Below is a small trained network, with its code and all its weights. Each question gives an input and a target symbol and asks what happens when units are switched off, that is, made to give their printed mean instead of their output.

import numpy as np


def w(rows, s, z=0):
    codes = np.array(rows[::2]) - 128.0
    scale = np.full(codes.shape[1], s)
    scale[-1] = z or s
    return codes * scale


def norm(h):
    return h / np.sqrt((h * h).mean(-1, keepdims=True) + 1e-5)


def f(y):
    return y / 2 * (1 + np.tanh(0.7978845608 * (y + 0.044715 * y**3)))


def softmax(a):
    e = np.exp(a - a.max(-1, keepdims=True))
    return e / e.sum(-1, keepdims=True)


def log_softmax(a):
    a = a - a.max(-1, keepdims=True)
    return a - np.log(np.exp(a).sum(-1, keepdims=True))


def net(x, mask):
    ids = ['ΓΛΞΣΦαδεζημπτω'.index(c) for c in x.split()]
    T = len(ids)
    res = E[ids] + P[:T]
    u = 0
    for l in range(2):
        r = norm(res)
        for j in range(3):
            rows = slice(3 * j, 3 * j + 3)
            q, k, v = (r @ M[l][rows].T for M in (Q, K, V))
            z = softmax(np.where(np.tri(T) > 0, q @ k.T / 3**0.5, -1e9)) @ v
            o = O[l][rows]
            res = res + np.where(mask[u + j], z, o[:, -1]) @ o[:, :-1]
        u += 3
        y = f(norm(res) @ A[l][:, :-1].T + A[l][:, -1])
        res = res + np.where(mask[u : u + 4], y, B[l][:, -1]) @ B[l][:, :-1]
        u += 4
    return log_softmax(norm(res)[-1] @ U[:, :-1].T + U[:, -1])


Q, K, V, O, A, B = {}, {}, {}, {}, {}, {}
E = w([
[127,113,113,125,167,2],'Γ',
[207,73,162,152,95,147],'Λ',
[43,113,116,179,158,129],'Ξ',
[152,119,117,73,107,201],'Σ',
[211,101,107,123,104,169],'Φ',
[122,123,101,48,72,143],'α',
[148,158,104,70,164,110],'δ',
[17,104,105,135,118,169],'ε',
[150,117,79,76,45,110],'ζ',
[213,77,140,150,86,141],'η',
[134,199,143,140,177,125],'μ',
[70,76,176,133,131,92],'π',
[237,214,168,105,142,51],'τ',
[127,93,205,89,100,167],'ω',
],0.0092)
P = w([
[131,254,198,142,62,124],'0',
[153,204,173,120,92,139],'1',
[154,161,162,104,128,139],'2',
[148,131,142,96,155,147],'3',
[144,94,119,90,184,151],'4',
[129,63,109,92,192,141],'5',
],0.0054)
Q[0] = w([
[79,78,126,102,133,149],'L0H0',
[73,86,104,190,72,140],'L0H0',
[170,87,147,69,121,174],'L0H0',
[135,112,113,121,116,167],'L0H1',
[132,183,129,201,148,158],'L0H1',
[169,50,134,97,150,116],'L0H1',
[165,134,149,151,96,164],'L0H2',
[70,245,58,163,88,55],'L0H2',
[159,130,109,170,122,106],'L0H2',
],0.011)
K[0] = w([
[120,57,196,121,172,130],'L0H0',
[105,108,228,108,74,198],'L0H0',
[153,111,91,124,227,176],'L0H0',
[127,72,150,132,108,168],'L0H1',
[113,228,166,127,45,117],'L0H1',
[121,35,106,72,153,143],'L0H1',
[73,103,139,83,134,140],'L0H2',
[147,254,189,165,101,140],'L0H2',
[138,158,138,72,158,174],'L0H2',
],0.0094)
V[0] = w([
[103,87,253,79,133,127],'L0H0',
[157,206,167,72,196,148],'L0H0',
[135,74,42,98,46,84],'L0H0',
[133,158,23,80,174,181],'L0H1',
[61,180,172,34,175,222],'L0H1',
[150,117,109,172,174,139],'L0H1',
[88,131,109,56,26,89],'L0H2',
[129,112,145,148,124,175],'L0H2',
[177,184,106,179,79,148],'L0H2',
],0.0052)
O[0] = w([
[255,113,94,131,191,201,144],'L0H0',
[140,140,12,211,79,121,241],'L0H0',
[83,79,209,97,138,16,101],'L0H0',
[111,67,230,229,53,71,135],'L0H1',
[213,96,106,190,78,36,143],'L0H1',
[103,162,149,88,101,172,100],'L0H1',
[134,73,209,226,234,106,148],'L0H2',
[112,84,105,148,80,92,152],'L0H2',
[70,107,173,119,138,156,251],'L0H2',
],0.0042,0.0024)
A[0] = w([
[128,110,124,181,105,200,123],'L0N0',
[138,112,174,95,3,91,249],'L0N1',
[72,160,114,139,155,167,100],'L0N2',
[101,94,159,126,8,165,111],'L0N3',
],0.0069,0.0011)
B[0] = w([
[90,141,192,95,182,20,211],'L0N0',
[234,148,159,184,183,202,252],'L0N1',
[94,86,103,246,114,54,142],'L0N2',
[129,75,253,65,246,222,235],'L0N3',
],0.0043,0.0034)
Q[1] = w([
[77,165,159,90,37,65],'L1H0',
[62,167,146,104,129,137],'L1H0',
[118,175,81,122,192,44],'L1H0',
[180,118,164,117,52,170],'L1H1',
[116,186,111,78,24,109],'L1H1',
[176,108,84,109,251,180],'L1H1',
[111,230,128,151,19,119],'L1H2',
[171,100,155,109,145,160],'L1H2',
[88,129,176,144,127,140],'L1H2',
],0.012)
K[1] = w([
[131,233,139,169,91,112],'L1H0',
[104,169,184,142,100,124],'L1H0',
[91,150,141,106,224,51],'L1H0',
[166,125,92,157,5,144],'L1H1',
[89,156,131,133,95,161],'L1H1',
[181,110,123,60,152,119],'L1H1',
[122,233,146,156,129,127],'L1H2',
[122,62,75,132,143,115],'L1H2',
[119,145,143,132,61,131],'L1H2',
],0.013)
V[1] = w([
[175,204,132,101,194,9],'L1H0',
[137,55,130,177,65,105],'L1H0',
[104,186,88,136,114,77],'L1H0',
[125,149,236,88,3,121],'L1H1',
[163,181,134,58,168,19],'L1H1',
[128,192,179,114,223,42],'L1H1',
[92,111,105,171,203,50],'L1H2',
[156,122,89,65,145,73],'L1H2',
[173,170,151,87,133,62],'L1H2',
],0.0052)
O[1] = w([
[40,2,96,121,176,171,180],'L1H0',
[119,172,131,108,82,164,58],'L1H0',
[119,55,146,128,99,132,3],'L1H0',
[154,79,42,167,144,168,116],'L1H1',
[210,116,141,40,154,93,172],'L1H1',
[149,124,102,50,104,67,214],'L1H1',
[124,157,117,127,199,151,52],'L1H2',
[145,154,179,136,142,106,100],'L1H2',
[103,157,156,130,95,94,166],'L1H2',
],0.0064,0.0028)
A[1] = w([
[200,124,150,113,143,216,199],'L1N0',
[157,66,226,47,151,181,2],'L1N1',
[133,254,146,87,236,25,66],'L1N2',
[38,110,185,164,182,229,56],'L1N3',
],0.0056,0.0037)
B[1] = w([
[18,97,107,104,128,64,254],'L1N0',
[79,163,125,218,20,189,162],'L1N1',
[91,179,199,224,160,149,134],'L1N2',
[226,5,254,41,2,156,126],'L1N3',
],0.0055,0.0072)
U = w([
[78,83,114,18,201,63,173],'Γ',
[56,183,53,34,56,146,64],'Λ',
[11,117,130,235,92,85,88],'Ξ',
[155,166,62,65,215,251,31],'Σ',
[249,82,148,233,78,133,5],'Φ',
[51,168,103,63,82,141,38],'α',
[193,106,23,103,38,70,112],'δ',
[121,98,239,101,79,205,158],'ε',
[151,70,157,209,173,50,137],'ζ',
[208,161,138,7,81,114,114],'η',
[138,248,45,194,81,175,142],'μ',
[83,227,202,163,233,121,89],'π',
[213,225,173,124,103,50,195],'τ',
[167,104,42,184,190,142,209],'ω',
],0.012,0.0026)

Each question gives the input, a string of symbols that net reads in full, and the target symbol t.
The units are the heads (3 rows each of Q, K, V and O) and the neurons (one row each of A and B). Each row of codes is followed by its name. A weight is (code - 128) times the scale printed after its matrix; where a second scale follows, it is the last column's (O, A, B and U).
mask holds one flag per unit, layer by layer, with each layer's heads first. A switched-off unit (its flag False) gives its mean, the last column of its rows in O or B, instead of its output. The means were averaged over made-up inputs and are rounded, as every weight is.
A unit's drop is (log p(t) with every unit on - log p(t) with that unit switched off) / (log p(t) with every unit on - log p(t) with every unit switched off).
The circuit of an input: a set's keep is (log p(t) with only the set's units on - log p(t) with every unit switched off) / (log p(t) with every unit on - log p(t) with every unit switched off). Starting from the 12 units with the biggest drops (on a tie, the unit counted first), units are removed one at a time, each time the one whose removal leaves the highest keep (on an exact tie, the one counted first), for as long as the keep stays at least 0.8.
units of the circuit, in order: the units of the circuit, biggest drop first
k most important neurons: the k neurons with the biggest drops, biggest first
top k neurons in layer l: the k neurons of layer l with the biggest drops, biggest first
input Φ ω Σ Γ Σ Λ, target Φ: units of the circuit, in order : [L1H1, L1H0]
input Φ Φ η Ξ ζ Φ, target Ξ: 2 most important neurons : [L1N0, L0N1]
input μ Γ Σ, target π: most important neuron : [L0N1]
input Ξ α ω, target ζ: 2 most important neurons : [L1N0, L0N3]
input Λ Λ μ Σ, target μ: units of the circuit, in order : [L0H0, L1H0]
input Φ Λ α α, target ζ: units of the circuit, in order : [L0H1, L0H2, L0N1]
input Φ Φ Φ ζ α Φ, target ζ: units of the circuit, in order : [L0H1, L0H2, L0H0]
input Φ ζ μ ω ζ, target δ: units of the circuit, in order : [L0H1, L0H0]
input τ Σ ζ, target Φ: top 2 neurons in layer 0 : [L0N1, L0N0]
input Φ Φ ω ε, target ω: units of the circuit, in order : [L0H0, L1H1]
input μ π Φ Φ, target ε: top 3 neurons in layer 0 : [L0N3, L0N1, L0N2]
input Γ Σ Ξ Σ Φ, target Φ: units of the circuit, in order : [L0H1, L1H1, L1H0]
input Φ Σ Φ η, target ε: 2 most important neurons : [L0N3, L1N0]
input Φ Φ ω Ξ, target ω: units of the circuit, in order : [L0H0]
input ω ζ ε, target ζ: top 3 neurons in layer 1 : [L1N3, L1N1, L1N0]
input Ξ μ Φ Λ Σ, target Λ: 3 most important neurons : [L1N0, L0N0, L1N2]
input Ξ Λ ζ Φ, target Ξ: 2 most important neurons : [L1N0, L1N1]
input Φ δ Γ Γ Φ Λ, target ε: 2 most important neurons : [L1N1, L0N3]
input Σ α Φ Σ, target ε: 3 most important neurons : [L0N3, L0N1, L1N0]
input Σ Γ Γ Ξ, target Γ: units of the circuit, in order : [L1H1]
input μ Φ τ Φ, target η: top 2 neurons in layer 1 : [L1N0, L1N2]
input ε τ Λ Σ ω Λ, target δ: top 2 neurons in layer 1 : [L1N0, L1N2]
input Φ Φ Φ δ, target δ: top 3 neurons in layer 0 : [L0N3, L0N0, L0N1]
input Ξ Γ μ τ Γ η, target π: 2 most important neurons : [L1N2, L0N0]
input Γ ε α Λ Λ, target Λ: 3 most important neurons : [L1N0, L0N1, L1N1]
input Ξ ε Φ, target ω: top 2 neurons in layer 1 : [L1N0, L1N3]
input Σ Φ Φ Ξ Ξ Σ, target Σ: top 2 neurons in layer 0 : [L0N1, L0N3]
input Σ Γ Ξ ε, target Γ: units of the circuit, in order : [L1H1]
